Here is a tiny trained network, its code and every weight. The questions are about switching its units off for an input and a target symbol, where a switched-off unit gives its printed mean instead of its output.

import numpy as np


def w(rows, s, z=0):
    codes = np.array(rows[::2]) - 128.0
    scale = np.full(codes.shape[1], s)
    scale[-1] = z or s
    return codes * scale


def norm(h):
    return h / np.sqrt((h * h).mean(-1, keepdims=True) + 1e-5)


def f(y):
    return np.maximum(y, 0)


def softmax(a):
    e = np.exp(a - a.max(-1, keepdims=True))
    return e / e.sum(-1, keepdims=True)


def log_softmax(a):
    a = a - a.max(-1, keepdims=True)
    return a - np.log(np.exp(a).sum(-1, keepdims=True))


def net(x, mask):
    ids = ['δεηξτω'.index(c) for c in x.split()]
    T = len(ids)
    res = E[ids] + P[:T]
    r = norm(res)
    for j in range(2):
        rows = slice(3 * j, 3 * j + 3)
        q, k, v = (r @ M[0][rows].T for M in (Q, K, V))
        z = softmax(np.where(np.tri(T) > 0, q @ k.T / 3**0.5, -1e9)) @ v
        o = O[0][rows]
        res = res + np.where(mask[j], z, o[:, -1]) @ o[:, :-1]
    y = f(norm(res) @ A[0][:, :-1].T + A[0][:, -1])
    res = res + np.where(mask[2:10], y, B[0][:, -1]) @ B[0][:, :-1]
    return log_softmax(norm(res)[-1] @ U[:, :-1].T + U[:, -1])


Q, K, V, O, A, B = {}, {}, {}, {}, {}, {}
E = w([
[146,135,122,106,185],'δ',
[173,77,112,118,71],'ε',
[171,124,92,118,73],'η',
[119,81,4,170,151],'ξ',
[73,154,130,164,95],'τ',
[197,141,146,160,111],'ω',
],0.014)
P = w([
[13,145,161,177,240],'0',
[133,147,2,121,69],'1',
[119,140,51,90,54],'2',
[113,147,78,44,98],'3',
[123,167,91,50,133],'4',
[133,164,92,110,148],'5',
],0.0084)
Q[0] = w([
[70,127,104,114,187],'h1',
[93,156,116,134,185],'h1',
[48,150,161,148,152],'h1',
[122,160,82,82,72],'h2',
[9,144,106,99,209],'h2',
[120,193,59,182,225],'h2',
],0.013)
K[0] = w([
[118,171,39,60,89],'h1',
[131,88,62,62,142],'h1',
[174,206,144,24,94],'h1',
[170,188,174,255,105],'h2',
[158,190,134,44,20],'h2',
[125,188,187,53,117],'h2',
],0.011)
V[0] = w([
[112,98,61,155,82],'h1',
[189,179,132,244,121],'h1',
[117,194,195,154,80],'h1',
[150,2,72,122,163],'h2',
[215,229,99,180,123],'h2',
[208,121,173,115,183],'h2',
],0.012)
O[0] = w([
[69,139,154,198,175,212],'h1',
[109,138,173,16,187,110],'h1',
[172,178,142,101,116,13],'h1',
[163,112,97,153,247,142],'h2',
[132,56,204,105,144,124],'h2',
[89,87,73,75,146,3],'h2',
],0.012,0.0059)
A[0] = w([
[200,99,116,111,226,117],'n1',
[66,180,199,223,81,2],'n2',
[4,87,155,119,172,115],'n3',
[135,178,153,145,216,123],'n4',
[89,102,222,147,163,126],'n5',
[23,80,199,106,100,58],'n6',
[85,107,75,194,189,190],'n7',
[183,66,119,150,99,148],'n8',
],0.012,0.0081)
B[0] = w([
[117,118,152,125,88,167],'n1',
[6,55,140,126,152,188],'n2',
[148,182,79,147,120,174],'n3',
[131,84,116,153,109,168],'n4',
[120,168,88,139,94,173],'n5',
[182,37,86,107,112,151],'n6',
[141,141,160,88,134,247],'n7',
[105,109,124,138,113,153],'n8',
],0.019,0.013)
U = w([
[36,114,179,131,126,170],'δ',
[133,198,82,164,217,144],'ε',
[156,75,45,103,79,2],'η',
[137,146,174,3,183,202],'ξ',
[198,86,223,138,169,153],'τ',
[168,206,214,150,48,95],'ω',
],0.011,0.0038)

Each question gives the input, a string of symbols that net reads in full, and the target symbol t.
The units are the heads (3 rows each of Q, K, V and O) and the neurons (one row each of A and B). Each row of codes is followed by its name. A weight is (code - 128) times the scale printed after its matrix; where a second scale follows, it is the last column's (O, A, B and U).
mask holds one flag per unit, heads first, then neurons. A switched-off unit (its flag False) gives its mean, the last column of its rows in O or B, instead of its output. The means were averaged over made-up inputs and are rounded, as every weight is.
A unit's drop is (log p(t) with every unit on - log p(t) with that unit switched off) / (log p(t) with every unit on - log p(t) with every unit switched off).
The circuit of an input: a set's keep is (log p(t) with only the set's units on - log p(t) with every unit switched off) / (log p(t) with every unit on - log p(t) with every unit switched off). Starting from all 10 units, units are removed one at a time, each time the one whose removal leaves the highest keep (on an exact tie, the one counted first), for as long as the keep stays at least 0.8.
circuit, biggest first: the units of the circuit, biggest drop first
top k neurons: the k neurons with the biggest drops, biggest first
which heads matter: for each layer, one digit per head in row order, 1 if its drop is at least 0.15 and else 0, layers parted by /
drop of u: that unit's drop, to one decimal
input ξ ε ξ η, target τ: which heads matter	01
input η ε δ, target ω: top 2 neurons	(n2 n1)
input τ δ ω η δ δ, target ω: which heads matter	01
input δ τ τ η δ ε, target η: top 2 neurons	(n2 n7)
input ξ δ ξ ξ ε ε, target τ: top 3 neurons	(n2 n7 n1)
input δ ω τ δ, target η: circuit, biggest first	(h2 n6 n5)
input ω ω δ δ δ δ, target ξ: top 3 neurons	(n7 n2 n4)
input τ ε δ δ ξ δ, target ε: circuit, biggest first	(h2 n3 n2)
input τ τ δ ε ε ω, target ω: circuit, biggest first	(h2)
input δ ω δ τ, target η: circuit, biggest first	(h2 n6 n3)
input δ η ξ, target ε: drop of h1	1.9
input ξ δ τ ω, target τ: drop of n3	0.1
input ε τ ε, target ε: drop of h2	0.9
input ξ ξ δ δ, target ε: top neuron	(n3)
input δ ε τ δ ε δ, target τ: top 2 neurons	(n2 n7)
input ξ ξ ε, target τ: top 2 neurons	(n2 n7)
